Below are the code and all the weights of a small trained network. Each question names an input and a class and asks about switching units off, where a switched-off unit gives its printed mean instead of its output.

import numpy as np


def w(rows, s, z=0):
    codes = np.array(rows[::2]) - 128.0
    scale = np.full(codes.shape[1], s)
    scale[-1] = z or s
    return codes * scale


def norm(h):
    return h / np.sqrt((h * h).mean(-1, keepdims=True) + 1e-5)


def f(y):
    return np.maximum(y, 0)


def log_softmax(a):
    a = a - a.max(-1, keepdims=True)
    return a - np.log(np.exp(a).sum(-1, keepdims=True))


def net(x, mask):
    res = np.array(x, float).reshape(1, 4) / 4 @ E
    u = 0
    for l in range(3):
        y = f(norm(res) @ A[l][:, :-1].T + A[l][:, -1])
        res = res + np.where(mask[u : u + 3], y, B[l][:, -1]) @ B[l][:, :-1]
        u += 3
    return log_softmax(norm(res)[-1] @ U[:, :-1].T + U[:, -1])


A, B = {}, {}
E = w([
[160,143,128],'x0',
[113,220,142],'x1',
[172,149,130],'x2',
[127,124,252],'x3',
],0.013)
A[0] = w([
[99,181,31,51],'0.n1',
[55,196,84,166],'0.n2',
[255,134,61,2],'0.n3',
],0.0082,0.00074)
B[0] = w([
[221,174,80,252],'0.n1',
[255,175,136,223],'0.n2',
[29,79,120,230],'0.n3',
],0.012,0.0035)
A[1] = w([
[195,127,129,180],'1.n1',
[73,251,139,254],'1.n2',
[105,175,219,173],'1.n3',
],0.022,0.003)
B[1] = w([
[57,42,129,201],'1.n1',
[253,245,111,237],'1.n2',
[14,183,86,254],'1.n3',
],0.017,0.0093)
A[2] = w([
[139,111,230,59],'2.n1',
[117,128,107,212],'2.n2',
[252,114,120,6],'2.n3',
],0.032,0.002)
B[2] = w([
[7,166,112,168],'2.n1',
[153,106,127,202],'2.n2',
[124,87,254,254],'2.n3',
],0.035,0.0076)
U = w([
[133,8,54,218],'0',
[200,126,105,2],'1',
[235,127,95,7],'2',
[5,103,94,202],'3',
[179,134,243,203],'4',
[129,113,118,12],'5',
[125,118,123,21],'6',
[138,243,125,217],'7',
],0.02,0.0093)

Each question gives the input, the list of numbers given to net, and the class t.
The units are the neurons (one row each of A and B). Each row of codes is followed by its name. A weight is (code - 128) times the scale printed after its matrix; where a second scale follows, it is the last column's (A, B and U).
mask holds one flag per neuron, layer by layer. A switched-off neuron (its flag False) gives its mean, the last column of its row in B, instead of its output. The means were averaged over made-up inputs and are rounded, as every weight is.
A unit's drop is (log p(t) with every unit on - log p(t) with that unit switched off) / (log p(t) with every unit on - log p(t) with every unit switched off).
The circuit of an input: a set's keep is (log p(t) with only the set's units on - log p(t) with every unit switched off) / (log p(t) with every unit on - log p(t) with every unit switched off). Starting from all 9 units, units are removed one at a time, each time the one whose removal leaves the highest keep (on an exact tie, the one counted first), for as long as the keep stays at least 0.8.
circuit, biggest first: the units of the circuit, biggest drop first
top k neurons: the k neurons with the biggest drops, biggest first
k most important neurons of layer l: the k neurons of layer l with the biggest drops, biggest first
drop of u: that unit's drop, to one decimal
input [-4,5,-2,3], class 7: circuit, biggest first : [1.n2]
input [-1,-2,-4,-2], class 0: circuit, biggest first : [1.n2; 2.n3; 1.n3]
input [-8,5,2,-8], class 4: circuit, biggest first : [1.n3; 2.n3]
input [1,-8,7,4], class 3: top 2 neurons : [1.n2; 2.n1]
input [-6,-6,-7,0], class 0: circuit, biggest first : [1.n2; 2.n3; 1.n3]
input [6,0,-3,3], class 3: top 2 neurons : [1.n3; 1.n2]
input [3,4,7,5], class 7: top 3 neurons : [1.n3; 1.n2; 2.n3]
input [2,6,2,-7], class 4: circuit, biggest first : [2.n3; 1.n3]
input [-8,8,-4,-1], class 4: top 3 neurons : [1.n2; 2.n3; 0.n2]
input [-4,0,-1,0], class 0: top 2 neurons : [0.n2; 0.n3]
input [1,5,5,7], class 7: 2 most important neurons of layer 1 : [1.n3; 1.n2]
input [6,0,4,-6], class 0: top 3 neurons : [1.n2; 0.n3; 1.n1]
input [-4,-8,-3,4], class 3: top 2 neurons : [1.n2; 2.n1]
input [-7,6,1,-2], class 4: top neuron : [2.n3]
input [6,4,2,2], class 7: 2 most important neurons of layer 1 : [1.n3; 1.n2]
input [-2,-1,-5,6], class 3: top 2 neurons : [1.n2; 2.n3]
input [6,4,4,7], class 7: top 3 neurons : [1.n3; 1.n2; 2.n3]
input [3,-4,-8,8], class 3: top 2 neurons : [1.n2; 2.n3]
input [-8,-6,-7,-8], class 0: top 2 neurons : [1.n2; 1.n3]
input [-6,2,-5,-4], class 4: circuit, biggest first : [1.n3]
input [1,7,8,-6], class 4: circuit, biggest first : [2.n3; 1.n3]
input [-1,-8,-6,-2], class 0: drop of 2.n2 : 0.0
input [1,1,-2,2], class 7: drop of 1.n2 : 0.3
input [5,-5,-2,3], class 3: drop of 1.n2 : 0.5
input [0,8,-7,-2], class 4: drop of 1.n3 : 0.1
